Below is a small trained network, with its code and all its weights. Each question gives an input and a target symbol and asks what happens when units are switched off, that is, made to give their printed mean instead of their output.

import numpy as np


def w(rows, s, z=0):
    codes = np.array(rows[::2]) - 128.0
    scale = np.full(codes.shape[1], s)
    scale[-1] = z or s
    return codes * scale


def softmax(a):
    e = np.exp(a - a.max(-1, keepdims=True))
    return e / e.sum(-1, keepdims=True)


def log_softmax(a):
    a = a - a.max(-1, keepdims=True)
    return a - np.log(np.exp(a).sum(-1, keepdims=True))


def net(x, mask):
    ids = ['αβγδεζηθλμξπτφψω'.index(c) for c in x.split()]
    T = len(ids)
    res = E[ids] + P[:T]
    u = 0
    for l in range(2):
        r = res
        for j in range(3):
            rows = slice(3 * j, 3 * j + 3)
            q, k, v = (r @ M[l][rows].T for M in (Q, K, V))
            z = softmax(np.where(np.tri(T) > 0, q @ k.T / 3**0.5, -1e9)) @ v
            o = O[l][rows]
            res = res + np.where(mask[u + j], z, o[:, -1]) @ o[:, :-1]
        u += 3
    return log_softmax(res[-1] @ U[:, :-1].T + U[:, -1])


Q, K, V, O = {}, {}, {}, {}
E = w([
[126,226,94],'α',
[134,15,79],'β',
[176,179,108],'γ',
[55,98,117],'δ',
[55,6,186],'ε',
[87,254,127],'ζ',
[132,221,148],'η',
[16,98,184],'θ',
[198,152,56],'λ',
[178,173,81],'μ',
[86,36,123],'ξ',
[31,87,119],'π',
[144,27,135],'τ',
[145,196,35],'φ',
[154,196,86],'ψ',
[34,117,208],'ω',
],0.0088)
P = w([
[186,153,138],'0',
[88,41,136],'1',
[102,86,87],'2',
[99,114,139],'3',
[62,111,42],'4',
[85,151,163],'5',
[17,134,2],'6',
[58,175,196],'7',
[8,139,105],'8',
],0.0093)
Q[0] = w([
[52,7,157],'0.h0',
[154,157,130],'0.h0',
[212,212,159],'0.h0',
[119,123,96],'0.h1',
[67,77,112],'0.h1',
[102,81,121],'0.h1',
[181,96,146],'0.h2',
[115,103,184],'0.h2',
[103,95,128],'0.h2',
],0.02)
K[0] = w([
[249,111,185],'0.h0',
[105,123,106],'0.h0',
[50,104,37],'0.h0',
[157,98,158],'0.h1',
[108,128,198],'0.h1',
[125,133,200],'0.h1',
[157,95,97],'0.h2',
[119,133,81],'0.h2',
[161,139,79],'0.h2',
],0.021)
V[0] = w([
[90,172,188],'0.h0',
[175,136,122],'0.h0',
[47,216,247],'0.h0',
[182,112,121],'0.h1',
[86,122,81],'0.h1',
[157,161,244],'0.h1',
[81,132,135],'0.h2',
[156,96,120],'0.h2',
[93,115,54],'0.h2',
],0.013)
O[0] = w([
[182,70,67,183],'0.h0',
[94,114,214,94],'0.h0',
[233,22,2,242],'0.h0',
[136,140,194,1],'0.h1',
[101,172,91,212],'0.h1',
[182,13,130,94],'0.h1',
[134,107,59,216],'0.h2',
[71,182,178,58],'0.h2',
[73,68,116,206],'0.h2',
],0.0098,0.0025)
Q[1] = w([
[203,177,145],'1.h0',
[18,38,118],'1.h0',
[59,36,147],'1.h0',
[104,121,111],'1.h1',
[18,27,126],'1.h1',
[177,192,117],'1.h1',
[14,2,183],'1.h2',
[201,193,210],'1.h2',
[117,122,96],'1.h2',
],0.013)
K[1] = w([
[88,161,71],'1.h0',
[183,84,248],'1.h0',
[150,111,250],'1.h0',
[104,131,127],'1.h1',
[189,133,191],'1.h1',
[51,125,79],'1.h1',
[249,207,152],'1.h2',
[68,153,46],'1.h2',
[140,118,146],'1.h2',
],0.015)
V[1] = w([
[136,157,84],'1.h0',
[74,101,148],'1.h0',
[90,162,67],'1.h0',
[62,72,174],'1.h1',
[122,5,190],'1.h1',
[201,148,199],'1.h1',
[78,95,80],'1.h2',
[105,35,189],'1.h2',
[138,149,122],'1.h2',
],0.018)
O[1] = w([
[184,130,151,147],'1.h0',
[99,104,75,93],'1.h0',
[187,99,112,118],'1.h0',
[87,92,235,77],'1.h1',
[167,79,250,170],'1.h1',
[203,198,148,102],'1.h1',
[99,112,186,174],'1.h2',
[203,172,217,254],'1.h2',
[116,121,99,100],'1.h2',
],0.018,0.0089)
U = w([
[157,151,80,161],'α',
[22,181,161,121],'β',
[128,215,137,120],'γ',
[89,70,123,137],'δ',
[114,105,195,166],'ε',
[230,50,61,143],'ζ',
[215,149,117,145],'η',
[177,2,123,72],'θ',
[82,216,132,68],'λ',
[104,208,129,122],'μ',
[56,137,159,123],'ξ',
[81,32,120,154],'π',
[85,201,173,61],'τ',
[75,171,89,147],'φ',
[123,191,111,163],'ψ',
[218,35,132,2],'ω',
],0.0054,0.0091)

Each question gives the input, a string of symbols that net reads in full, and the target symbol t.
The units are the heads (3 rows each of Q, K, V and O). Each row of codes is followed by its name. A weight is (code - 128) times the scale printed after its matrix; where a second scale follows, it is the last column's (O and U).
mask holds one flag per head, layer by layer. A switched-off head (its flag False) gives its mean, the last column of its rows in O, instead of its output. The means were averaged over made-up inputs and are rounded, as every weight is.
A unit's drop is (log p(t) with every unit on - log p(t) with that unit switched off) / (log p(t) with every unit on - log p(t) with every unit switched off).
The circuit of an input: a set's keep is (log p(t) with only the set's units on - log p(t) with every unit switched off) / (log p(t) with every unit on - log p(t) with every unit switched off). Starting from all 6 units, units are removed one at a time, each time the one whose removal leaves the highest keep (on an exact tie, the one counted first), for as long as the keep stays at least 0.8.
units of the circuit, in order: the units of the circuit, biggest drop first
most important unit: the unit with the biggest drop
heads that matter: for each layer, one digit per head in row order, 1 if its drop is at least 0.15 and else 0, layers parted by /
input ε ω φ ε ζ, target ε: heads that matter : 010 / 011
input ε β τ π ζ φ, target ζ: most important unit : 1.h0
input θ ζ ψ δ, target θ: heads that matter : 110 / 010
input φ η β δ ε ε μ β ε, target φ: heads that matter : 000 / 011
input α τ θ η π φ φ γ, target φ: units of the circuit, in order : 1.h1; 0.h1
input ζ γ ξ φ β ε γ ε, target ζ: units of the circuit, in order : 1.h1; 0.h0; 0.h2
input λ ζ ψ ε ζ η ζ, target η: units of the circuit, in order : 0.h0; 1.h2
input ξ ε ε ζ ζ α, target ζ: units of the circuit, in order : 1.h0; 0.h0
input π η ε ε ζ ε, target π: units of the circuit, in order : 1.h2; 1.h1
input φ φ ε ζ β α, target β: units of the circuit, in order : 0.h0; 1.h1
input η ε γ, target ε: units of the circuit, in order : 1.h1; 1.h2
input ε μ π η ε φ, target ε: heads that matter : 011 / 111
input ζ ε η π ψ ε ζ η, target ζ: heads that matter : 100 / 110
input η ε ε θ, target η: most important unit : 0.h1
input β φ ε π, target β: units of the circuit, in order : 0.h0; 1.h0
input φ φ ξ η β, target φ: units of the circuit, in order : 1.h1; 1.h2
input β τ φ π ζ γ, target ζ: heads that matter : 110 / 100
input ξ ε γ ζ φ α, target φ: heads that matter : 110 / 011
input ε η ε φ, target ε: heads that matter : 010 / 011
input ε ε φ ω β ε, target ε: heads that matter : 010 / 010
input γ ε η η ε η ψ, target η: heads that matter : 101 / 101
input ε φ α, target φ: most important unit : 0.h0
input η ε η δ β τ ζ ε α, target ε: units of the circuit, in order : 1.h2; 1.h1; 0.h0
input ζ γ ε γ, target ε: units of the circuit, in order : 1.h1; 0.h0; 1.h2
input ζ α ζ ζ ζ α θ γ β, target ζ: heads that matter : 100 / 010
